Small tables with named rows and columns. After each table, cells are looked up by row and column.

Table niluk
,mel,zagot,sig,desoral,lutezo,fotiki,gavit,guf,ladobef
mudel,5610,6315,4492,5878,8000,4380,5242,6371,5512
mukamo,4991,4459,3770,6804,4190,6838,4259,2604,4325
dozog,3055,4023,3683,2445,3879,3897,5907,5030,4566
sanem,5107,5796,5546,5801,7209,4910,6605,6940,5070

mudel, desoral -> 5878
sanem, guf -> 6940
mukamo, ladobef -> 4325
sanem, mel -> 5107
sanem, gavit -> 6605
mudel, guf -> 6371
sanem, fotiki -> 4910
mukamo, lutezo -> 4190
mudel, mel -> 5610
dozog, sig -> 3683
sanem, sig -> 5546
mukamo, mel -> 4991

Table pamipon
,vugor,lataga,komo
labar,129,100,165
faf,145,85,137
tobaga,147,87,87
zaku,99,48,99
gor,152,111,90
bapes,150,127,48
vaf,104,19,133
rulipe,79,117,196
moreme,90,171,86
rovedi,132,85,109

lataga of bapes = 127
komo of rovedi = 109
vugor of zaku = 99
lataga of gor = 111
lataga of faf = 85
vugor of rulipe = 79
komo of gor = 90
vugor of tobaga = 147
vugor of faf = 145
komo of rulipe = 196
lataga of vaf = 19
Which row has the largest vugor? gor

vevume.tsv
	gavi	podod
dut	178	85
pafesu	228	32
kes	198	60
mekig	218	40
tov	163	98
perebut	35	226
laresa	34	227
mokago	124	137
vob	38	219
tidasi	85	175
dimim	153	104
ronoze	101	158
goz	228	33

What is the podod of tov in vevume? 98
What is the podod of goz in vevume? 33
What is the podod of dimim in vevume? 104
What is the podod of dut in vevume? 85
What is the gavi of dut in vevume? 178
What is the gavi of kes in vevume? 198
What is the podod of laresa in vevume? 227
What is the podod of mekig in vevume? 40

vegub
|  | mon | gabefat |
|---|---|---|
| zomevul | 5509 | 3001 |
| dop | 5028 | 6659 |
| sameto | 5831 | 2498 |
| bol | 3404 | 7228 |
| rinaka | 4331 | 5685 |
| vapak | 5400 | 6515 |
| risik | 4698 | 6499 |
| mumel | 5286 | 6073 |
| ref | 7150 | 6724 |
| zuzu | 5540 | 2378 |
| duposud | 6962 | 6607 |
| mememu | 7971 | 7314 |

bol, mon: 3404
rinaka, mon: 4331
zomevul, gabefat: 3001
zuzu, mon: 5540
zuzu, gabefat: 2378
zomevul, mon: 5509
rinaka, gabefat: 5685
sameto, mon: 5831
dop, gabefat: 6659
mumel, gabefat: 6073
ref, gabefat: 6724
sameto, gabefat: 2498
vapak, mon: 5400
mememu, gabefat: 7314
mememu, mon: 7971
duposud, mon: 6962
dop, mon: 5028
mumel, mon: 5286
Row with the largest gabefat: mememu

gon =
cols = vof, tinodob, nofo, boloto, los, lus
tevebik: [124, 122, 139, 119, 121, 117]
dat: [104, 126, 73, 121, 118, 174]
kuf: [119, 117, 66, 119, 115, 115]
sozo: [133, 114, 114, 118, 120, 77]
pativol: [124, 120, 185, 121, 106, 93]
kabori: [114, 117, 19, 119, 104, 121]
gegeku: [135, 129, 139, 117, 120, 116]
ditosu: [121, 117, 144, 120, 145, 129]
valis: [118, 121, 106, 120, 95, 109]
marezi: [93, 133, 116, 122, 160, 244]
sidulu: [142, 131, 154, 116, 124, 108]

What is the vof of pativol in gon?
124
What is the tinodob of pativol in gon?
120
What is the boloto of valis in gon?
120
What is the lus of kabori in gon?
121
What is the nofo of ditosu in gon?
144
What is the vof of tevebik in gon?
124
What is the lus of tevebik in gon?
117
What is the los of dat in gon?
118
What is the tinodob of valis in gon?
121
What is the vof of dat in gon?
104
What is the los of kabori in gon?
104
What is the nofo of tevebik in gon?
139
What is the los of gegeku in gon?
120
What is the boloto of pativol in gon?
121
What is the nofo of pativol in gon?
185
What is the tinodob of dat in gon?
126
What is the lus of gegeku in gon?
116
What is the boloto of marezi in gon?
122
What is the boloto of kuf in gon?
119
Row with the largest tinodob: marezi

Table binil
         gidozu    zer    gog    bav  vama  dazagak  dopazad  sipugu
lezivim    -846  -4238   8054   9883  2482     2602    -4425   -1262
guveko     3672  -3670    840  -7324  1498     1679    -2555    9790
mag        6113  -2755   3093     19  1022    -4112     2884    5518
vipa       1865    122  -3525   5126  2739      924     5884   -1250
fazoge     4619   1958   1786  -4065  3546     2302     8889    8113
sulut       304   5743   1274   3248   132     1852     8514   -1971
sureb      4062   3404   3372   7798  2298      526     3389    -340

What is the gog of fazoge in binil?
1786
What is the gidozu of sulut in binil?
304
What is the bav of sulut in binil?
3248
What is the vama of lezivim in binil?
2482
What is the zer of lezivim in binil?
-4238
What is the sipugu of sureb in binil?
-340
What is the gog of guveko in binil?
840
What is the bav of sureb in binil?
7798
What is the zer of fazoge in binil?
1958
What is the zer of vipa in binil?
122
What is the zer of sulut in binil?
5743
What is the dazagak of guveko in binil?
1679
What is the dazagak of vipa in binil?
924
What is the sipugu of sulut in binil?
-1971
What is the vama of mag in binil?
1022
What is the vama of guveko in binil?
1498
What is the zer of sureb in binil?
3404
What is the bav of lezivim in binil?
9883
Which row has the largest dopazad? fazoge

zodab:
fields: dil, reb, nul, lebef, kepur, sako, gelapa, tosu, ruzile
veruzu: [4637, 5524, 4135, 5694, 4750, 6070, 7724, 2942, 4909]
pirod: [4653, 5270, 4140, 5709, 4622, 6039, 7682, 3051, 4785]
zusopo: [4727, 4951, 4864, 4879, 3969, 6171, 6385, 2845, 4489]
ral: [5524, 5101, 4191, 5430, 4487, 5524, 7543, 2873, 4651]
mizul: [4613, 5524, 4727, 5122, 4153, 6346, 5524, 2507, 4640]
fufa: [4634, 5082, 4830, 4924, 4151, 6498, 6648, 2366, 4711]
tufaki: [4615, 5331, 4190, 5920, 4875, 6173, 7800, 2882, 5085]
pefifu: [4595, 4980, 4897, 5524, 4025, 6417, 6501, 5524, 4613]
vin: [4649, 5045, 5524, 4894, 4281, 6510, 6762, 2282, 5524]
fek: [4437, 5524, 4293, 5846, 4786, 6417, 7792, 2508, 5075]
mogasa: [5115, 4781, 4725, 4392, 3971, 5801, 6122, 3289, 4205]
kimo: [5524, 5289, 4212, 6002, 4828, 6119, 7683, 3205, 5524]

What is the dil of veruzu in zodab? 4637
What is the lebef of pefifu in zodab? 5524
What is the gelapa of kimo in zodab? 7683
What is the reb of kimo in zodab? 5289
What is the kepur of veruzu in zodab? 4750
What is the reb of vin in zodab? 5045
What is the sako of tufaki in zodab? 6173
What is the sako of fufa in zodab? 6498

fipup =
,tul,bezeder,vuk,laz,rubo,dobup,sovede,podo,vap,vimag
rin,-14,3,78,8,4,33,-29,-5,-35,5
dasas,-24,-55,20,-17,13,-6,-1,40,-38,16
domu,-28,-48,44,7,-13,-23,-4,-32,-71,17
bupot,-10,-40,-30,-54,19,-20,-25,-30,-5,-21
nalin,-14,50,-32,2,-26,-34,17,19,-63,-15
firuko,-2,-3,-18,-1,6,-9,-21,7,-21,6
kop,-6,-77,-4,0,-11,11,-25,22,12,-27
kiberas,3,-63,-16,-14,-7,-30,-15,-27,57,15
rased,20,1,3,-61,-43,-25,-29,33,-41,-15
tapome,-13,18,-38,-22,3,-20,-58,0,-13,-9
bik,-2,-26,-75,-11,-47,-9,-6,-5,18,-12
tav,-12,-9,-3,22,-31,-38,-4,34,30,-15

What is the laz of nalin in fipup? 2
What is the dobup of dasas in fipup? -6
What is the vap of nalin in fipup? -63
What is the podo of rin in fipup? -5
What is the bezeder of rased in fipup? 1
What is the bezeder of bupot in fipup? -40
What is the podo of dasas in fipup? 40
What is the dobup of bupot in fipup? -20
Row with the largest vap: kiberas

Table vikavo
|  | nosi | fugifaf | nupabop | feno | nenugav | posa | sop | nutipo | ses |
|---|---|---|---|---|---|---|---|---|---|
| rav | 161 | 44 | 54 | 101 | 81 | 112 | 113 | 82 | 136 |
| vafim | 123 | 97 | 96 | 114 | 105 | 135 | 107 | 115 | 111 |
| kerur | 53 | 200 | 186 | 164 | 165 | 172 | 110 | 165 | 73 |
| gug | 96 | 157 | 133 | 128 | 138 | 150 | 114 | 118 | 115 |
| razonu | 158 | 44 | 38 | 98 | 90 | 115 | 129 | 60 | 149 |
| pez | 62 | 191 | 179 | 148 | 156 | 173 | 116 | 160 | 70 |
| difafu | 59 | 200 | 183 | 162 | 161 | 169 | 111 | 162 | 73 |
| barev | 79 | 187 | 169 | 150 | 158 | 158 | 122 | 145 | 80 |
| godi | 87 | 171 | 158 | 133 | 154 | 171 | 113 | 142 | 98 |
| bap | 92 | 146 | 142 | 127 | 135 | 156 | 111 | 143 | 89 |
| piz | 161 | 38 | 33 | 93 | 86 | 114 | 126 | 61 | 147 |

sop of kerur is 110
nosi of piz is 161
nenugav of godi is 154
nenugav of rav is 81
nupabop of godi is 158
posa of godi is 171
nutipo of barev is 145
nenugav of kerur is 165
posa of razonu is 115
nupabop of difafu is 183
nutipo of razonu is 60
nutipo of rav is 82
nosi of difafu is 59
nupabop of barev is 169

